Below is a small trained network, with its code and all its weights. Each question gives an input and a target symbol and asks what happens when units are switched off, that is, made to give their printed mean instead of their output.

import numpy as np


def w(rows, s, z=0):
    codes = np.array(rows[::2]) - 128.0
    scale = np.full(codes.shape[1], s)
    scale[-1] = z or s
    return codes * scale


def norm(h):
    return h / np.sqrt((h * h).mean(-1, keepdims=True) + 1e-5)


def f(y):
    return np.maximum(y, 0)


def softmax(a):
    e = np.exp(a - a.max(-1, keepdims=True))
    return e / e.sum(-1, keepdims=True)


def log_softmax(a):
    a = a - a.max(-1, keepdims=True)
    return a - np.log(np.exp(a).sum(-1, keepdims=True))


def net(x, mask):
    ids = ['ΓΞΠαλμτ'.index(c) for c in x.split()]
    T = len(ids)
    res = E[ids] + P[:T]
    u = 0
    for l in range(3):
        q, k, v = (norm(res) @ M[l].T for M in (Q, K, V))
        z = softmax(np.where(np.tri(T) > 0, q @ k.T / 4**0.5, -1e9)) @ v
        res = res + np.where(mask[u], z, O[l][:, -1]) @ O[l][:, :-1]
        u += 1
        y = f(norm(res) @ A[l][:, :-1].T + A[l][:, -1])
        res = res + np.where(mask[u : u + 4], y, B[l][:, -1]) @ B[l][:, :-1]
        u += 4
    return log_softmax(norm(res)[-1] @ U[:, :-1].T + U[:, -1])


Q, K, V, O, A, B = {}, {}, {}, {}, {}, {}
E = w([
[108,177,251,90,92],'Γ',
[179,178,53,169,74],'Ξ',
[130,156,85,25,165],'Π',
[128,28,206,168,89],'α',
[126,228,166,140,76],'λ',
[100,167,115,140,195],'μ',
[151,128,25,41,132],'τ',
],0.011)
P = w([
[8,200,56,122,141],'0',
[74,137,125,119,122],'1',
[99,137,132,94,135],'2',
[129,114,130,118,142],'3',
[144,115,133,123,152],'4',
[159,115,134,127,165],'5',
[175,117,137,129,169],'6',
[195,124,137,134,173],'7',
[199,126,137,122,171],'8',
[212,126,162,130,165],'9',
],0.012)
Q[0] = w([
[148,150,129,110,171],'L0H1',
[213,143,130,110,147],'L0H1',
[1,153,97,159,100],'L0H1',
[252,136,210,112,149],'L0H1',
],0.0086)
K[0] = w([
[176,103,120,127,79],'L0H1',
[171,107,165,108,144],'L0H1',
[40,111,79,145,96],'L0H1',
[254,127,140,135,181],'L0H1',
],0.0085)
V[0] = w([
[152,130,128,130,77],'L0H1',
[124,61,65,157,157],'L0H1',
[119,145,145,195,113],'L0H1',
[126,255,77,104,156],'L0H1',
],0.0094)
O[0] = w([
[143,158,85,93,91,8],'L0H1',
[129,37,199,61,133,15],'L0H1',
[136,86,129,130,78,105],'L0H1',
[122,53,47,171,254,112],'L0H1',
],0.0073,0.0013)
A[0] = w([
[151,99,200,253,111,4],'L0N1',
[196,137,82,40,125,232],'L0N2',
[86,165,155,92,86,107],'L0N3',
[188,88,60,191,198,91],'L0N4',
],0.0074,0.0034)
B[0] = w([
[120,191,71,254,182,224],'L0N1',
[204,118,207,154,113,252],'L0N2',
[177,122,124,128,188,189],'L0N3',
[228,157,174,189,93,236],'L0N4',
],0.0071,0.0035)
Q[1] = w([
[23,88,2,31,120],'L1H1',
[198,181,234,83,153],'L1H1',
[141,191,147,94,212],'L1H1',
[33,38,151,217,101],'L1H1',
],0.0088)
K[1] = w([
[8,100,46,149,158],'L1H1',
[207,128,178,213,146],'L1H1',
[147,57,140,175,154],'L1H1',
[91,153,140,78,41],'L1H1',
],0.013)
V[1] = w([
[136,101,53,50,96],'L1H1',
[62,96,54,138,78],'L1H1',
[76,173,125,21,150],'L1H1',
[112,254,75,135,74],'L1H1',
],0.0094)
O[1] = w([
[209,87,52,52,130,7],'L1H1',
[127,110,12,106,151,3],'L1H1',
[139,164,161,20,151,34],'L1H1',
[147,224,72,133,106,96],'L1H1',
],0.011,0.0063)
A[1] = w([
[230,101,93,93,48,253],'L1N1',
[139,148,33,62,196,7],'L1N2',
[21,176,48,126,53,13],'L1N3',
[2,158,141,65,130,111],'L1N4',
],0.0088,0.0049)
B[1] = w([
[83,93,141,164,25,249],'L1N1',
[156,75,210,161,132,181],'L1N2',
[158,249,172,94,133,198],'L1N3',
[136,74,69,65,109,237],'L1N4',
],0.015,0.0016)
Q[2] = w([
[83,95,153,162,134],'L2H1',
[54,58,49,95,248],'L2H1',
[116,126,85,117,67],'L2H1',
[235,94,123,136,129],'L2H1',
],0.013)
K[2] = w([
[241,100,104,145,156],'L2H1',
[1,115,17,74,227],'L2H1',
[60,105,105,105,35],'L2H1',
[63,44,200,137,163],'L2H1',
],0.0091)
V[2] = w([
[239,178,105,98,75],'L2H1',
[147,46,116,195,136],'L2H1',
[254,78,198,51,84],'L2H1',
[223,123,69,207,49],'L2H1',
],0.0067)
O[2] = w([
[171,67,94,128,192,7],'L2H1',
[170,210,172,63,125,243],'L2H1',
[128,180,75,150,214,104],'L2H1',
[255,120,163,86,140,179],'L2H1',
],0.009,0.0021)
A[2] = w([
[162,113,86,164,154,1],'L2N1',
[110,144,68,7,82,130],'L2N2',
[104,119,153,134,87,225],'L2N3',
[135,118,99,75,154,169],'L2N4',
],0.019,0.0048)
B[2] = w([
[82,100,113,105,135,133],'L2N1',
[96,167,126,1,74,154],'L2N2',
[161,138,105,106,148,246],'L2N3',
[158,150,140,133,90,141],'L2N4',
],0.022,0.011)
U = w([
[114,191,158,63,58,211],'Γ',
[172,107,34,195,82,106],'Ξ',
[178,106,135,68,250,62],'Π',
[73,49,190,172,40,95],'α',
[154,248,48,179,127,3],'λ',
[66,89,99,183,186,250],'μ',
[222,42,101,92,140,84],'τ',
],0.012,0.0049)

Each question gives the input, a string of symbols that net reads in full, and the target symbol t.
The units are the heads (4 rows each of Q, K, V and O) and the neurons (one row each of A and B). Each row of codes is followed by its name. A weight is (code - 128) times the scale printed after its matrix; where a second scale follows, it is the last column's (O, A, B and U).
mask holds one flag per unit, layer by layer, with each layer's heads first. A switched-off unit (its flag False) gives its mean, the last column of its rows in O or B, instead of its output. The means were averaged over made-up inputs and are rounded, as every weight is.
A unit's drop is (log p(t) with every unit on - log p(t) with that unit switched off) / (log p(t) with every unit on - log p(t) with every unit switched off).
The circuit of an input: a set's keep is (log p(t) with only the set's units on - log p(t) with every unit switched off) / (log p(t) with every unit on - log p(t) with every unit switched off). Starting from the 12 units with the biggest drops (on a tie, the unit counted first), units are removed one at a time, each time the one whose removal leaves the highest keep (on an exact tie, the one counted first), for as long as the keep stays at least 0.8.
units of the circuit, in order: the units of the circuit, biggest drop first
most important unit: the unit with the biggest drop
k most important neurons of layer l: the k neurons of layer l with the biggest drops, biggest first
drop when u is switched off: that unit's drop, to one decimal
input τ Γ Γ Π τ Γ, target Π: most important unit -> L0N4
input λ μ α, target Ξ: units of the circuit, in order -> [L0H1, L1H1, L0N2]
input μ α Π Π Ξ α, target Π: units of the circuit, in order -> [L0N2, L1H1, L0N1, L2H1]
input μ μ μ α Γ α, target Γ: units of the circuit, in order -> [L0H1, L1H1, L0N1]
input Γ α μ, target λ: units of the circuit, in order -> [L0H1, L1H1, L0N2]
input α Π α, target Π: units of the circuit, in order -> [L1H1, L2H1, L0N1]
input Γ μ α, target λ: units of the circuit, in order -> [L0H1, L1H1, L0N2]
input α α Ξ Ξ α, target τ: units of the circuit, in order -> [L2H1, L0H1, L1H1]
input μ Γ λ Γ, target λ: units of the circuit, in order -> [L0H1, L1H1]
input Π α Γ, target μ: 2 most important neurons of layer 1 -> [L1N2, L1N1]
input Γ τ λ, target λ: 3 most important neurons of layer 0 -> [L0N4, L0N2, L0N3]
input Γ Γ Γ α Γ, target λ: 2 most important neurons of layer 0 -> [L0N2, L0N4]
input μ λ Π, target Π: 2 most important neurons of layer 2 -> [L2N2, L2N3]
input Γ λ Π Π Π μ, target μ: 2 most important neurons of layer 2 -> [L2N3, L2N2]
input α α λ Ξ τ, target τ: most important unit -> L2H1
input μ Π μ, target Π: 2 most important neurons of layer 0 -> [L0N1, L0N2]
input μ μ α Π, target α: 3 most important neurons of layer 0 -> [L0N4, L0N1, L0N2]
input Π α μ α Π, target α: 2 most important neurons of layer 0 -> [L0N1, L0N4]
input α Γ Γ α Π α Π, target μ: 2 most important neurons of layer 0 -> [L0N1, L0N4]
input μ α Γ α, target Γ: units of the circuit, in order -> [L1H1]
input Π α λ, target μ: 2 most important neurons of layer 0 -> [L0N4, L0N2]
input μ α α Π μ, target α: 2 most important neurons of layer 0 -> [L0N4, L0N1]
input Γ α λ Γ τ, target Ξ: drop when L2N4 is switched off -> 0.0
input μ α μ, target α: drop when L0N2 is switched off -> -0.1
input Π μ λ λ, target λ: drop when L1H1 is switched off -> 0.2
input α μ Γ Π Π α, target μ: drop when L2H1 is switched off -> 0.3
input μ Π μ τ, target τ: most important neuron of layer 1 -> [L1N1]
input α τ α, target τ: 2 most important neurons of layer 0 -> [L0N2, L0N3]
